Below are the code and all the weights of a small trained network. Each question names an input and a class and asks about switching units off, where a switched-off unit gives its printed mean instead of its output.

import numpy as np


def w(rows, s, z=0):
    codes = np.array(rows[::2]) - 128.0
    scale = np.full(codes.shape[1], s)
    scale[-1] = z or s
    return codes * scale


def norm(h):
    return h / np.sqrt((h * h).mean(-1, keepdims=True) + 1e-5)


def f(y):
    return y / 2 * (1 + np.tanh(0.7978845608 * (y + 0.044715 * y**3)))


def log_softmax(a):
    a = a - a.max(-1, keepdims=True)
    return a - np.log(np.exp(a).sum(-1, keepdims=True))


def net(x, mask):
    res = np.array(x, float).reshape(1, 6) / 4 @ E
    u = 0
    for l in range(2):
        y = f(norm(res) @ A[l][:, :-1].T + A[l][:, -1])
        res = res + np.where(mask[u : u + 11], y, B[l][:, -1]) @ B[l][:, :-1]
        u += 11
    return log_softmax(norm(res)[-1] @ U[:, :-1].T + U[:, -1])


A, B = {}, {}
E = w([
[126,172,104,184,68,145,104],'x0',
[155,145,201,75,119,146,224],'x1',
[87,160,134,2,177,157,124],'x2',
[54,181,133,98,126,60,131],'x3',
[189,114,163,228,91,98,77],'x4',
[145,123,111,142,106,190,122],'x5',
],0.0054)
A[0] = w([
[94,117,150,91,180,122,152,131],'0.n0',
[152,95,166,146,133,175,115,168],'0.n1',
[118,145,127,125,125,106,112,51],'0.n2',
[122,171,109,138,146,122,178,117],'0.n3',
[143,93,112,139,134,160,153,113],'0.n4',
[119,58,156,110,89,133,177,149],'0.n5',
[5,120,97,135,96,120,114,6],'0.n6',
[103,131,157,55,176,96,85,76],'0.n7',
[123,138,93,130,163,87,138,125],'0.n8',
[137,139,150,133,128,101,124,151],'0.n9',
[126,145,149,141,135,108,150,94],'0.n10',
],0.012,0.0023)
B[0] = w([
[172,127,124,203,143,157,63,235],'0.n0',
[54,109,124,102,35,77,154,197],'0.n1',
[76,71,109,150,92,163,204,132],'0.n2',
[129,165,103,148,179,118,98,153],'0.n3',
[31,50,254,127,118,168,194,162],'0.n4',
[151,155,115,74,136,46,166,184],'0.n5',
[70,150,59,149,107,65,186,222],'0.n6',
[130,165,135,60,199,229,66,255],'0.n7',
[91,193,107,98,168,186,151,165],'0.n8',
[168,137,57,68,161,177,94,149],'0.n9',
[141,196,85,125,157,214,172,137],'0.n10',
],0.0059,0.0051)
A[1] = w([
[40,152,7,83,125,85,119,52],'1.n0',
[165,31,148,110,134,164,143,245],'1.n1',
[123,123,61,144,162,62,143,142],'1.n2',
[43,119,60,148,142,150,145,30],'1.n3',
[136,122,142,197,37,123,80,198],'1.n4',
[254,201,138,164,147,119,193,224],'1.n5',
[155,71,94,180,118,112,82,133],'1.n6',
[192,168,124,194,156,176,74,181],'1.n7',
[196,191,143,50,184,68,131,252],'1.n8',
[97,150,106,190,21,132,40,248],'1.n9',
[84,175,155,102,136,162,147,193],'1.n10',
],0.0074,0.0015)
B[1] = w([
[59,192,209,226,84,155,123,249],'1.n0',
[25,158,216,56,109,32,195,189],'1.n1',
[90,200,167,168,94,119,157,172],'1.n2',
[155,222,82,140,97,37,150,188],'1.n3',
[46,1,65,130,147,211,102,225],'1.n4',
[225,109,93,120,139,98,160,179],'1.n5',
[192,121,83,66,132,198,172,176],'1.n6',
[72,26,142,113,178,185,132,175],'1.n7',
[197,118,114,180,179,94,86,233],'1.n8',
[233,77,47,138,30,219,80,254],'1.n9',
[75,36,156,197,86,72,82,192],'1.n10',
],0.0057,0.0047)
U = w([
[36,255,87,252,76,100,118,78],'0',
[58,93,232,71,66,43,236,63],'1',
[233,160,140,166,164,20,199,2],'2',
[95,165,183,96,240,157,48,221],'3',
[153,52,57,193,43,190,122,243],'4',
],0.0097,0.0013)

Each question gives the input, the list of numbers given to net, and the class t.
The units are the neurons (one row each of A and B). Each row of codes is followed by its name. A weight is (code - 128) times the scale printed after its matrix; where a second scale follows, it is the last column's (A, B and U).
mask holds one flag per neuron, layer by layer. A switched-off neuron (its flag False) gives its mean, the last column of its row in B, instead of its output. The means were averaged over made-up inputs and are rounded, as every weight is.
A unit's drop is (log p(t) with every unit on - log p(t) with that unit switched off) / (log p(t) with every unit on - log p(t) with every unit switched off).
The circuit of an input: a set's keep is (log p(t) with only the set's units on - log p(t) with every unit switched off) / (log p(t) with every unit on - log p(t) with every unit switched off). Starting from the 12 units with the biggest drops (on a tie, the unit counted first), units are removed one at a time, each time the one whose removal leaves the highest keep (on an exact tie, the one counted first), for as long as the keep stays at least 0.8.
units of the circuit, in order: the units of the circuit, biggest drop first
most important unit: the unit with the biggest drop
k most important neurons: the k neurons with the biggest drops, biggest first
top k neurons in layer l: the k neurons of layer l with the biggest drops, biggest first
drop of u: that unit's drop, to one decimal
input [0,8,2,4,-8,-7], class 3: most important unit => 0.n7
input [8,-8,2,6,3,8], class 4: 2 most important neurons => 1.n9; 1.n4
input [0,2,-1,-5,2,6], class 1: units of the circuit, in order => 0.n4; 1.n1
input [-7,0,-8,8,5,-5], class 2: 3 most important neurons => 0.n1; 0.n6; 1.n5
input [4,2,6,7,-8,-1], class 0: 2 most important neurons => 0.n6; 1.n0
input [-7,-8,0,4,-2,-1], class 0: 3 most important neurons => 0.n6; 1.n0; 1.n3
input [-8,-2,-4,8,-7,-2], class 0: 2 most important neurons => 0.n6; 1.n0
input [3,5,6,8,6,8], class 3: 3 most important neurons => 0.n1; 0.n6; 1.n9
input [-8,5,-5,-4,-3,0], class 1: top 2 neurons in layer 0 => 0.n4; 0.n1
input [7,4,7,6,-8,7], class 0: 3 most important neurons => 0.n6; 1.n0; 1.n10
input [8,7,3,-1,-6,8], class 1: 2 most important neurons => 1.n9; 0.n7
input [1,-5,7,2,-1,3], class 0: 3 most important neurons => 0.n6; 1.n0; 1.n3
input [-6,-3,-6,0,-8,-4], class 0: drop of 1.n0 => 0.1
input [0,2,-8,5,5,-8], class 4: most important neuron => 1.n4
input [0,4,-2,6,4,-5], class 2: drop of 1.n5 => 0.1
input [0,7,5,5,1,-4], class 3: drop of 0.n7 => 0.2
